Here is a tiny trained network, its code and every weight. The questions are about switching its units off for an input and a class, where a switched-off unit gives its printed mean instead of its output.

import numpy as np


def w(rows, s, z=0):
    codes = np.array(rows[::2]) - 128.0
    scale = np.full(codes.shape[1], s)
    scale[-1] = z or s
    return codes * scale


def norm(h):
    return h / np.sqrt((h * h).mean(-1, keepdims=True) + 1e-5)


def f(y):
    return np.maximum(y, 0)


def log_softmax(a):
    a = a - a.max(-1, keepdims=True)
    return a - np.log(np.exp(a).sum(-1, keepdims=True))


def net(x, mask):
    res = np.array(x, float).reshape(1, 3) / 4 @ E
    u = 0
    for l in range(4):
        y = f(norm(res) @ A[l][:, :-1].T + A[l][:, -1])
        res = res + np.where(mask[u : u + 9], y, B[l][:, -1]) @ B[l][:, :-1]
        u += 9
    return log_softmax(norm(res)[-1] @ U[:, :-1].T + U[:, -1])


A, B = {}, {}
E = w([
[130,159,49,254,205,87,103,109],'x0',
[76,167,169,110,95,59,37,152],'x1',
[98,192,109,173,107,206,106,174],'x2',
],0.0052)
A[0] = w([
[133,252,144,177,161,177,122,108,85],'L0N1',
[128,190,224,164,164,96,61,103,134],'L0N2',
[164,211,82,174,64,59,197,148,41],'L0N3',
[95,155,112,157,68,232,150,170,32],'L0N4',
[110,96,146,237,159,114,162,37,139],'L0N5',
[155,111,141,77,98,84,184,228,251],'L0N6',
[16,95,195,127,134,123,114,89,111],'L0N7',
[130,93,151,77,136,214,180,191,111],'L0N8',
[132,96,125,65,101,95,164,47,126],'L0N9',
],0.0038,0.0025)
B[0] = w([
[128,5,56,53,114,134,48,172,212],'L0N1',
[185,140,110,188,46,241,225,1,215],'L0N2',
[145,133,120,126,113,90,154,172,146],'L0N3',
[137,43,21,82,115,203,27,113,206],'L0N4',
[246,183,170,115,102,148,121,177,237],'L0N5',
[165,189,94,205,208,141,94,143,253],'L0N6',
[128,151,170,138,200,184,106,98,177],'L0N7',
[167,214,169,150,185,113,155,142,225],'L0N8',
[58,133,37,86,197,176,80,205,212],'L0N9',
],0.004,0.0029)
A[1] = w([
[165,101,131,69,76,184,111,93,161],'L1N1',
[130,197,120,170,213,115,94,131,85],'L1N2',
[144,32,118,54,171,2,134,96,2],'L1N3',
[164,59,148,117,168,29,134,55,52],'L1N4',
[127,118,159,144,57,142,52,103,185],'L1N5',
[74,142,163,133,77,37,56,117,54],'L1N6',
[180,67,66,129,119,158,191,141,63],'L1N7',
[35,163,184,145,34,38,116,130,16],'L1N8',
[157,110,226,49,61,143,150,150,40],'L1N9',
],0.0053,0.002)
B[1] = w([
[170,184,139,189,157,3,119,169,239],'L1N1',
[196,108,120,91,121,65,99,93,252],'L1N2',
[99,118,53,120,133,221,61,177,230],'L1N3',
[23,88,64,80,192,206,39,218,232],'L1N4',
[150,104,87,36,192,147,174,47,235],'L1N5',
[60,96,167,184,121,199,170,20,213],'L1N6',
[111,109,194,95,158,143,176,42,254],'L1N7',
[57,127,194,222,126,195,207,42,182],'L1N8',
[120,159,102,221,133,38,152,193,216],'L1N9',
],0.0045,0.0029)
A[2] = w([
[142,182,194,120,159,113,140,70,143],'L2N1',
[126,141,95,217,157,48,144,104,42],'L2N2',
[254,139,107,67,183,93,80,88,248],'L2N3',
[68,176,197,65,109,172,173,166,189],'L2N4',
[80,150,139,150,47,109,12,98,198],'L2N5',
[84,131,23,181,178,105,58,68,120],'L2N6',
[135,91,143,144,137,29,193,126,82],'L2N7',
[121,170,114,123,19,228,74,156,71],'L2N8',
[98,165,237,124,123,100,175,245,55],'L2N9',
],0.0048,0.0019)
B[2] = w([
[105,126,102,146,52,164,167,159,166],'L2N1',
[191,90,170,115,95,96,139,186,161],'L2N2',
[48,194,169,96,30,112,142,159,253],'L2N3',
[213,88,104,147,111,52,108,101,172],'L2N4',
[183,135,134,78,254,193,167,60,183],'L2N5',
[151,124,162,113,74,83,146,183,248],'L2N6',
[97,158,94,168,160,137,103,146,140],'L2N7',
[75,51,83,90,167,156,136,228,170],'L2N8',
[208,119,133,189,80,63,129,166,166],'L2N9',
],0.0054,0.0056)
A[3] = w([
[67,73,101,80,164,104,140,117,33],'L3N1',
[235,144,104,103,160,118,188,205,156],'L3N2',
[48,128,138,71,227,157,147,146,80],'L3N3',
[149,102,131,144,121,202,202,25,58],'L3N4',
[141,101,191,136,167,167,183,151,59],'L3N5',
[89,128,53,162,90,125,195,141,187],'L3N6',
[144,109,165,171,179,177,211,17,42],'L3N7',
[85,55,54,104,223,162,41,195,2],'L3N8',
[209,133,131,178,137,3,108,157,2],'L3N9',
],0.0056,0.0018)
B[3] = w([
[103,136,84,103,93,182,102,160,152],'L3N1',
[132,110,106,172,144,69,60,48,254],'L3N2',
[182,108,106,206,85,148,105,147,181],'L3N3',
[40,144,185,121,193,92,125,86,188],'L3N4',
[84,141,126,152,110,115,119,109,153],'L3N5',
[107,121,189,71,134,156,138,171,177],'L3N6',
[38,216,254,148,206,118,177,38,185],'L3N7',
[129,39,69,71,165,239,125,144,220],'L3N8',
[244,143,108,205,82,56,137,147,209],'L3N9',
],0.0061)
U = w([
[250,125,109,172,104,13,117,133,154],'0',
[133,52,49,71,168,209,97,154,199],'1',
[73,158,209,132,199,116,174,28,137],'2',
[93,167,161,38,43,124,190,188,4],'3',
],0.012,0.0021)

Each question gives the input, the list of numbers given to net, and the class t.
The units are the neurons (one row each of A and B). Each row of codes is followed by its name. A weight is (code - 128) times the scale printed after its matrix; where a second scale follows, it is the last column's (A, B and U).
mask holds one flag per neuron, layer by layer. A switched-off neuron (its flag False) gives its mean, the last column of its row in B, instead of its output. The means were averaged over made-up inputs and are rounded, as every weight is.
A unit's drop is (log p(t) with every unit on - log p(t) with that unit switched off) / (log p(t) with every unit on - log p(t) with every unit switched off).
The circuit of an input: a set's keep is (log p(t) with only the set's units on - log p(t) with every unit switched off) / (log p(t) with every unit on - log p(t) with every unit switched off). Starting from the 12 units with the biggest drops (on a tie, the unit counted first), units are removed one at a time, each time the one whose removal leaves the highest keep (on an exact tie, the one counted first), for as long as the keep stays at least 0.8.
circuit, biggest first: the units of the circuit, biggest drop first
most important unit: the unit with the biggest drop
top k neurons: the k neurons with the biggest drops, biggest first
top k neurons in layer l: the k neurons of layer l with the biggest drops, biggest first
drop when u is switched off: that unit's drop, to one decimal
input [-7,5,8], class 1: circuit, biggest first => (L2N8 L2N3)
input [-5,5,5], class 0: circuit, biggest first => (L2N4 L2N9)
input [7,-8,-2], class 2: circuit, biggest first => (L3N7)
input [-2,-4,1], class 2: top 2 neurons => (L2N6 L1N7)
input [3,-5,-5], class 1: top 3 neurons => (L1N4 L0N2 L1N6)
input [-8,6,7], class 0: top 3 neurons => (L2N9 L1N9 L2N4)
input [-7,7,-1], class 0: top 2 neurons in layer 1 => (L1N9 L1N1)
input [-4,5,5], class 1: top 4 neurons => (L2N8 L0N4 L1N7 L0N6)
input [-7,8,-5], class 2: top 2 neurons => (L1N6 L1N8)
input [-7,-7,2], class 0: top 2 neurons => (L1N1 L0N2)
input [7,8,1], class 2: top 3 neurons in layer 1 => (L1N6 L1N8 L1N1)
input [4,-5,-6], class 1: top 2 neurons => (L1N4 L0N2)
input [-8,-7,-2], class 0: top 2 neurons => (L1N9 L1N1)
input [-7,-6,-4], class 0: most important unit => L1N9
input [-1,-1,-3], class 3: top 2 neurons => (L2N3 L0N9)
input [5,-6,-7], class 1: top 2 neurons in layer 0 => (L0N2 L0N6)
input [3,0,0], class 3: top 2 neurons => (L2N3 L0N6)
input [-7,6,-6], class 0: drop when L1N9 is switched off => 1.2
input [5,6,-7], class 1: drop when L1N4 is switched off => 1.7
input [-6,5,-5], class 0: drop when L1N9 is switched off => 1.1
input [1,-7,-5], class 2: top neuron => (L1N7)
